Below are the code and all the weights of a small trained network. Each question names an input and a target symbol and asks about switching units off, where a switched-off unit gives its printed mean instead of its output.

import numpy as np


def w(rows, s, z=0):
    codes = np.array(rows[::2]) - 128.0
    scale = np.full(codes.shape[1], s)
    scale[-1] = z or s
    return codes * scale


def norm(h):
    return h / np.sqrt((h * h).mean(-1, keepdims=True) + 1e-5)


def f(y):
    return y / 2 * (1 + np.tanh(0.7978845608 * (y + 0.044715 * y**3)))


def softmax(a):
    e = np.exp(a - a.max(-1, keepdims=True))
    return e / e.sum(-1, keepdims=True)


def log_softmax(a):
    a = a - a.max(-1, keepdims=True)
    return a - np.log(np.exp(a).sum(-1, keepdims=True))


def net(x, mask):
    ids = ['ΘΣαλφψ'.index(c) for c in x.split()]
    T = len(ids)
    res = E[ids] + P[:T]
    u = 0
    for l in range(3):
        r = norm(res)
        for j in range(3):
            rows = slice(2 * j, 2 * j + 2)
            q, k, v = (r @ M[l][rows].T for M in (Q, K, V))
            z = softmax(np.where(np.tri(T) > 0, q @ k.T / 2**0.5, -1e9)) @ v
            o = O[l][rows]
            res = res + np.where(mask[u + j], z, o[:, -1]) @ o[:, :-1]
        u += 3
        y = f(norm(res) @ A[l][:, :-1].T + A[l][:, -1])
        res = res + np.where(mask[u : u + 4], y, B[l][:, -1]) @ B[l][:, :-1]
        u += 4
    return log_softmax(norm(res)[-1] @ U[:, :-1].T + U[:, -1])


Q, K, V, O, A, B = {}, {}, {}, {}, {}, {}
E = w([
[154,186,56,191],'Θ',
[89,159,111,179],'Σ',
[161,191,94,65],'α',
[166,149,47,48],'λ',
[111,87,64,250],'φ',
[112,162,202,150],'ψ',
],0.018)
P = w([
[136,2,48,50],'0',
[128,3,101,89],'1',
[113,20,113,102],'2',
[110,49,120,116],'3',
[104,75,122,131],'4',
[96,86,129,142],'5',
[94,109,141,150],'6',
[89,120,146,159],'7',
[86,134,162,173],'8',
[86,149,164,180],'9',
[84,159,181,177],'10',
[87,170,188,189],'11',
[116,179,169,212],'12',
],0.0037)
Q[0] = w([
[62,162,50,173],'L0H0',
[6,107,229,91],'L0H0',
[55,175,48,93],'L0H1',
[185,172,122,208],'L0H1',
[110,188,147,67],'L0H2',
[79,162,110,180],'L0H2',
],0.011)
K[0] = w([
[192,166,163,141],'L0H0',
[131,81,2,97],'L0H0',
[116,192,139,157],'L0H1',
[101,183,124,67],'L0H1',
[185,153,57,120],'L0H2',
[173,184,190,122],'L0H2',
],0.013)
V[0] = w([
[236,167,94,118],'L0H0',
[59,121,32,115],'L0H0',
[163,196,254,61],'L0H1',
[84,89,198,71],'L0H1',
[123,183,217,159],'L0H2',
[167,41,54,165],'L0H2',
],0.0074)
O[0] = w([
[236,232,89,74,164],'L0H0',
[173,107,53,252,154],'L0H0',
[2,113,10,129,51],'L0H1',
[52,41,106,70,3],'L0H1',
[76,97,110,52,111],'L0H2',
[150,28,210,212,136],'L0H2',
],0.0058,0.0056)
A[0] = w([
[69,134,88,1,202],'L0N0',
[115,47,153,52,230],'L0N1',
[156,212,209,139,251],'L0N2',
[117,100,73,132,122],'L0N3',
],0.0085,0.0025)
B[0] = w([
[41,140,181,214,155],'L0N0',
[85,232,94,98,114],'L0N1',
[16,123,155,164,254],'L0N2',
[156,215,255,76,131],'L0N3',
],0.0084,0.0064)
Q[1] = w([
[209,48,77,118],'L1H0',
[123,17,75,98],'L1H0',
[124,106,84,132],'L1H1',
[98,226,96,158],'L1H1',
[11,141,176,114],'L1H2',
[167,220,106,202],'L1H2',
],0.011)
K[1] = w([
[193,133,252,87],'L1H0',
[183,88,158,81],'L1H0',
[87,107,114,116],'L1H1',
[90,180,153,130],'L1H1',
[119,136,203,95],'L1H2',
[61,154,86,147],'L1H2',
],0.016)
V[1] = w([
[138,180,181,81],'L1H0',
[43,120,81,166],'L1H0',
[106,170,199,88],'L1H1',
[127,184,246,82],'L1H1',
[179,123,183,84],'L1H2',
[97,184,103,104],'L1H2',
],0.011)
O[1] = w([
[173,2,105,64,78],'L1H0',
[172,142,167,181,236],'L1H0',
[72,138,70,192,121],'L1H1',
[86,96,57,229,139],'L1H1',
[32,114,122,150,3],'L1H2',
[130,93,221,181,182],'L1H2',
],0.0088,0.0048)
A[1] = w([
[142,126,155,224,183],'L1N0',
[117,56,67,169,2],'L1N1',
[140,6,134,174,174],'L1N2',
[141,190,89,97,104],'L1N3',
],0.013,0.0031)
B[1] = w([
[113,62,184,101,252],'L1N0',
[183,95,182,146,122],'L1N1',
[109,29,53,253,130],'L1N2',
[46,220,106,165,150],'L1N3',
],0.012,0.013)
Q[2] = w([
[140,201,136,121],'L2H0',
[149,116,91,149],'L2H0',
[124,84,198,167],'L2H1',
[116,68,87,77],'L2H1',
[162,91,140,6],'L2H2',
[90,106,171,176],'L2H2',
],0.019)
K[2] = w([
[161,155,182,121],'L2H0',
[169,109,97,132],'L2H0',
[104,152,148,101],'L2H1',
[148,101,72,34],'L2H1',
[155,96,108,1],'L2H2',
[83,100,159,180],'L2H2',
],0.021)
V[2] = w([
[127,1,119,174],'L2H0',
[62,145,167,129],'L2H0',
[103,83,172,87],'L2H1',
[52,123,96,201],'L2H1',
[68,212,81,177],'L2H2',
[214,137,242,157],'L2H2',
],0.0079)
O[2] = w([
[137,211,158,56,100],'L2H0',
[159,182,82,147,153],'L2H0',
[107,1,162,190,119],'L2H1',
[182,154,97,102,143],'L2H1',
[125,53,225,51,161],'L2H2',
[75,131,75,45,255],'L2H2',
],0.008,0.0076)
A[2] = w([
[85,144,177,206,225],'L2N0',
[14,156,31,121,253],'L2N1',
[100,154,68,64,176],'L2N2',
[11,158,132,115,117],'L2N3',
],0.012,0.0024)
B[2] = w([
[109,120,132,99,251],'L2N0',
[76,174,29,119,144],'L2N1',
[158,4,136,105,135],'L2N2',
[184,156,78,144,181],'L2N3',
],0.017,0.011)
U = w([
[224,200,194,189,145],'Θ',
[72,87,206,4,96],'Σ',
[85,150,14,135,199],'α',
[128,85,122,17,192],'λ',
[158,128,120,254,170],'φ',
[9,132,107,211,3],'ψ',
],0.01,0.0064)

Each question gives the input, a string of symbols that net reads in full, and the target symbol t.
The units are the heads (2 rows each of Q, K, V and O) and the neurons (one row each of A and B). Each row of codes is followed by its name. A weight is (code - 128) times the scale printed after its matrix; where a second scale follows, it is the last column's (O, A, B and U).
mask holds one flag per unit, layer by layer, with each layer's heads first. A switched-off unit (its flag False) gives its mean, the last column of its rows in O or B, instead of its output. The means were averaged over made-up inputs and are rounded, as every weight is.
A unit's drop is (log p(t) with every unit on - log p(t) with that unit switched off) / (log p(t) with every unit on - log p(t) with every unit switched off).
The circuit of an input: a set's keep is (log p(t) with only the set's units on - log p(t) with every unit switched off) / (log p(t) with every unit on - log p(t) with every unit switched off). Starting from the 12 units with the biggest drops (on a tie, the unit counted first), units are removed one at a time, each time the one whose removal leaves the highest keep (on an exact tie, the one counted first), for as long as the keep stays at least 0.8.
units of the circuit, in order: the units of the circuit, biggest drop first
most important unit: the unit with the biggest drop
top k neurons: the k neurons with the biggest drops, biggest first
top k neurons in layer l: the k neurons of layer l with the biggest drops, biggest first
heads that matter: for each layer, one digit per head in row order, 1 if its drop is at least 0.15 and else 0, layers parted by /
input Θ α φ ψ Θ α Θ, target ψ: heads that matter : 111 / 110 / 011
input Θ Θ Θ Θ Σ Θ φ α λ Θ Θ λ, target Θ: units of the circuit, in order : L0H1, L2N0
input α Θ α α α Σ Θ Σ Θ φ Θ ψ λ, target α: most important unit : L2H2
input Θ Σ λ Σ α α Σ Θ α Θ Σ α Σ, target α: units of the circuit, in order : L2N3, L0H1
input Θ Σ α Θ α ψ, target ψ: top 2 neurons : L0N2, L2N3
input Θ Θ α λ Σ Θ, target α: heads that matter : 110 / 110 / 001
input φ Θ Θ, target Θ: heads that matter : 100 / 000 / 000
input Θ Θ Σ α ψ Θ Θ φ, target Σ: heads that matter : 101 / 000 / 000
input φ Σ Θ Σ Θ λ Θ λ Σ, target Θ: top 3 neurons : L2N3, L2N1, L2N2
input φ λ Σ α Θ Θ Σ α λ Θ Σ λ, target Θ: heads that matter : 010 / 001 / 001
input Σ Θ λ α α λ, target α: top 2 neurons in layer 2 : L2N1, L2N0
input Θ φ Θ φ Θ Σ ψ Σ Θ Θ, target Σ: heads that matter : 000 / 001 / 010
input α ψ Σ λ φ λ φ α Θ Σ φ Σ, target Θ: top 2 neurons : L0N2, L2N1
input Θ Θ α Θ Θ Σ Θ α φ ψ φ, target α: top neuron : L2N3
input Θ Θ φ α φ Θ Θ φ, target Θ: top 2 neurons : L1N3, L0N3
input Θ Θ Θ Θ α Θ α λ α φ Σ Θ, target α: heads that matter : 110 / 100 / 101
input Θ Θ Σ, target Σ: top 4 neurons : L0N2, L1N0, L2N1, L2N0
input α α α α α φ ψ Θ α α, target ψ: top 2 neurons in layer 0 : L0N0, L0N3
input Θ Σ Θ, target Σ: top 2 neurons in layer 2 : L2N3, L2N1
input φ Θ Σ λ Θ Θ ψ Θ φ, target Σ: most important unit : L0N3
input Θ Σ ψ φ, target α: heads that matter : 101 / 001 / 101
input α α ψ, target ψ: top 2 neurons in layer 0 : L0N2, L0N3
